Below are the code and all the weights of a small trained network. Each question names an input and a target symbol and asks about switching units off, where a switched-off unit gives its printed mean instead of its output.

import numpy as np


def w(rows, s, z=0):
    codes = np.array(rows[::2]) - 128.0
    scale = np.full(codes.shape[1], s)
    scale[-1] = z or s
    return codes * scale


def f(y):
    return np.maximum(y, 0)


def softmax(a):
    e = np.exp(a - a.max(-1, keepdims=True))
    return e / e.sum(-1, keepdims=True)


def log_softmax(a):
    a = a - a.max(-1, keepdims=True)
    return a - np.log(np.exp(a).sum(-1, keepdims=True))


def net(x, mask):
    ids = ['αβγδζηθξ'.index(c) for c in x.split()]
    T = len(ids)
    res = E[ids] + P[:T]
    r = res
    for j in range(3):
        rows = slice(3 * j, 3 * j + 3)
        q, k, v = (r @ M[0][rows].T for M in (Q, K, V))
        z = softmax(np.where(np.tri(T) > 0, q @ k.T / 3**0.5, -1e9)) @ v
        o = O[0][rows]
        res = res + np.where(mask[j], z, o[:, -1]) @ o[:, :-1]
    y = f(res @ A[0][:, :-1].T + A[0][:, -1])
    res = res + np.where(mask[3:11], y, B[0][:, -1]) @ B[0][:, :-1]
    return log_softmax(res[-1] @ U[:, :-1].T + U[:, -1])


Q, K, V, O, A, B = {}, {}, {}, {}, {}, {}
E = w([
[95,135,200],'α',
[147,165,117],'β',
[235,12,135],'γ',
[220,218,221],'δ',
[51,129,149],'ζ',
[4,100,235],'η',
[209,235,99],'θ',
[108,161,88],'ξ',
],0.011)
P = w([
[140,254,27],'0',
[80,106,79],'1',
[154,119,135],'2',
[126,96,176],'3',
[91,78,213],'4',
[78,66,244],'5',
[12,107,248],'6',
],0.0055)
Q[0] = w([
[64,205,146],'h1',
[84,101,194],'h1',
[136,204,37],'h1',
[191,128,136],'h2',
[201,95,10],'h2',
[63,61,231],'h2',
[31,107,51],'h3',
[172,116,143],'h3',
[67,149,98],'h3',
],0.012)
K[0] = w([
[118,172,142],'h1',
[69,177,250],'h1',
[124,235,2],'h1',
[121,145,166],'h2',
[61,192,177],'h2',
[192,114,190],'h2',
[79,240,161],'h3',
[219,98,121],'h3',
[130,172,235],'h3',
],0.0094)
V[0] = w([
[156,149,52],'h1',
[78,113,155],'h1',
[93,150,132],'h1',
[186,130,125],'h2',
[101,222,164],'h2',
[151,181,152],'h2',
[111,9,137],'h3',
[75,141,82],'h3',
[160,62,91],'h3',
],0.014)
O[0] = w([
[119,1,165,44],'h1',
[160,122,28,123],'h1',
[169,131,41,133],'h1',
[83,105,109,207],'h2',
[116,201,118,252],'h2',
[35,179,89,255],'h2',
[163,135,237,36],'h3',
[172,99,79,38],'h3',
[140,81,202,82],'h3',
],0.0076,0.0057)
A[0] = w([
[255,145,214,190],'n1',
[114,177,202,59],'n2',
[123,136,151,145],'n3',
[223,159,157,231],'n4',
[119,116,62,68],'n5',
[111,78,138,192],'n6',
[193,160,218,121],'n7',
[89,176,133,3],'n8',
],0.014,0.0047)
B[0] = w([
[110,133,64,246],'n1',
[123,140,177,230],'n2',
[132,107,174,162],'n3',
[84,99,95,202],'n4',
[49,30,129,176],'n5',
[226,191,98,146],'n6',
[136,132,115,238],'n7',
[254,106,160,225],'n8',
],0.0091,0.011)
U = w([
[174,122,121,42],'α',
[172,126,117,37],'β',
[226,132,122,254],'γ',
[74,113,255,147],'δ',
[150,97,139,104],'ζ',
[135,174,3,165],'η',
[169,231,202,62],'θ',
[170,103,126,116],'ξ',
],0.0095,0.0082)

Each question gives the input, a string of symbols that net reads in full, and the target symbol t.
The units are the heads (3 rows each of Q, K, V and O) and the neurons (one row each of A and B). Each row of codes is followed by its name. A weight is (code - 128) times the scale printed after its matrix; where a second scale follows, it is the last column's (O, A, B and U).
mask holds one flag per unit, heads first, then neurons. A switched-off unit (its flag False) gives its mean, the last column of its rows in O or B, instead of its output. The means were averaged over made-up inputs and are rounded, as every weight is.
A unit's drop is (log p(t) with every unit on - log p(t) with that unit switched off) / (log p(t) with every unit on - log p(t) with every unit switched off).
The circuit of an input: a set's keep is (log p(t) with only the set's units on - log p(t) with every unit switched off) / (log p(t) with every unit on - log p(t) with every unit switched off). Starting from all 11 units, units are removed one at a time, each time the one whose removal leaves the highest keep (on an exact tie, the one counted first), for as long as the keep stays at least 0.8.
units of the circuit, in order: the units of the circuit, biggest drop first
k most important neurons: the k neurons with the biggest drops, biggest first
heads that matter: for each layer, one digit per head in row order, 1 if its drop is at least 0.15 and else 0, layers parted by /
drop of u: that unit's drop, to one decimal
input γ γ ζ α α ζ, target γ: units of the circuit, in order -> h2; n6
input ξ γ δ α δ η α, target η: units of the circuit, in order -> h1
input α ξ δ, target η: 2 most important neurons -> n8; n4
input δ γ η β η, target η: heads that matter -> 100
input α γ α δ β, target δ: heads that matter -> 001
input β δ η β α β α, target γ: units of the circuit, in order -> h1; n8; n1
input β γ δ β β, target δ: units of the circuit, in order -> n1; h1
input β δ β δ δ γ, target δ: heads that matter -> 101
input α β α α δ, target η: heads that matter -> 111
input δ δ ζ α α δ α, target θ: 3 most important neurons -> n1; n4; n8
input δ δ γ, target δ: heads that matter -> 111
input η η γ δ δ, target δ: 4 most important neurons -> n2; n8; n3; n4
input α δ α ζ α, target θ: heads that matter -> 010
input δ γ ζ δ δ α θ, target θ: heads that matter -> 000
input γ δ α, target δ: heads that matter -> 001
input δ δ δ δ δ δ, target θ: heads that matter -> 110
input δ γ α δ δ δ δ, target δ: drop of n8 -> 0.3
input δ δ δ δ η, target η: drop of h1 -> 1.2
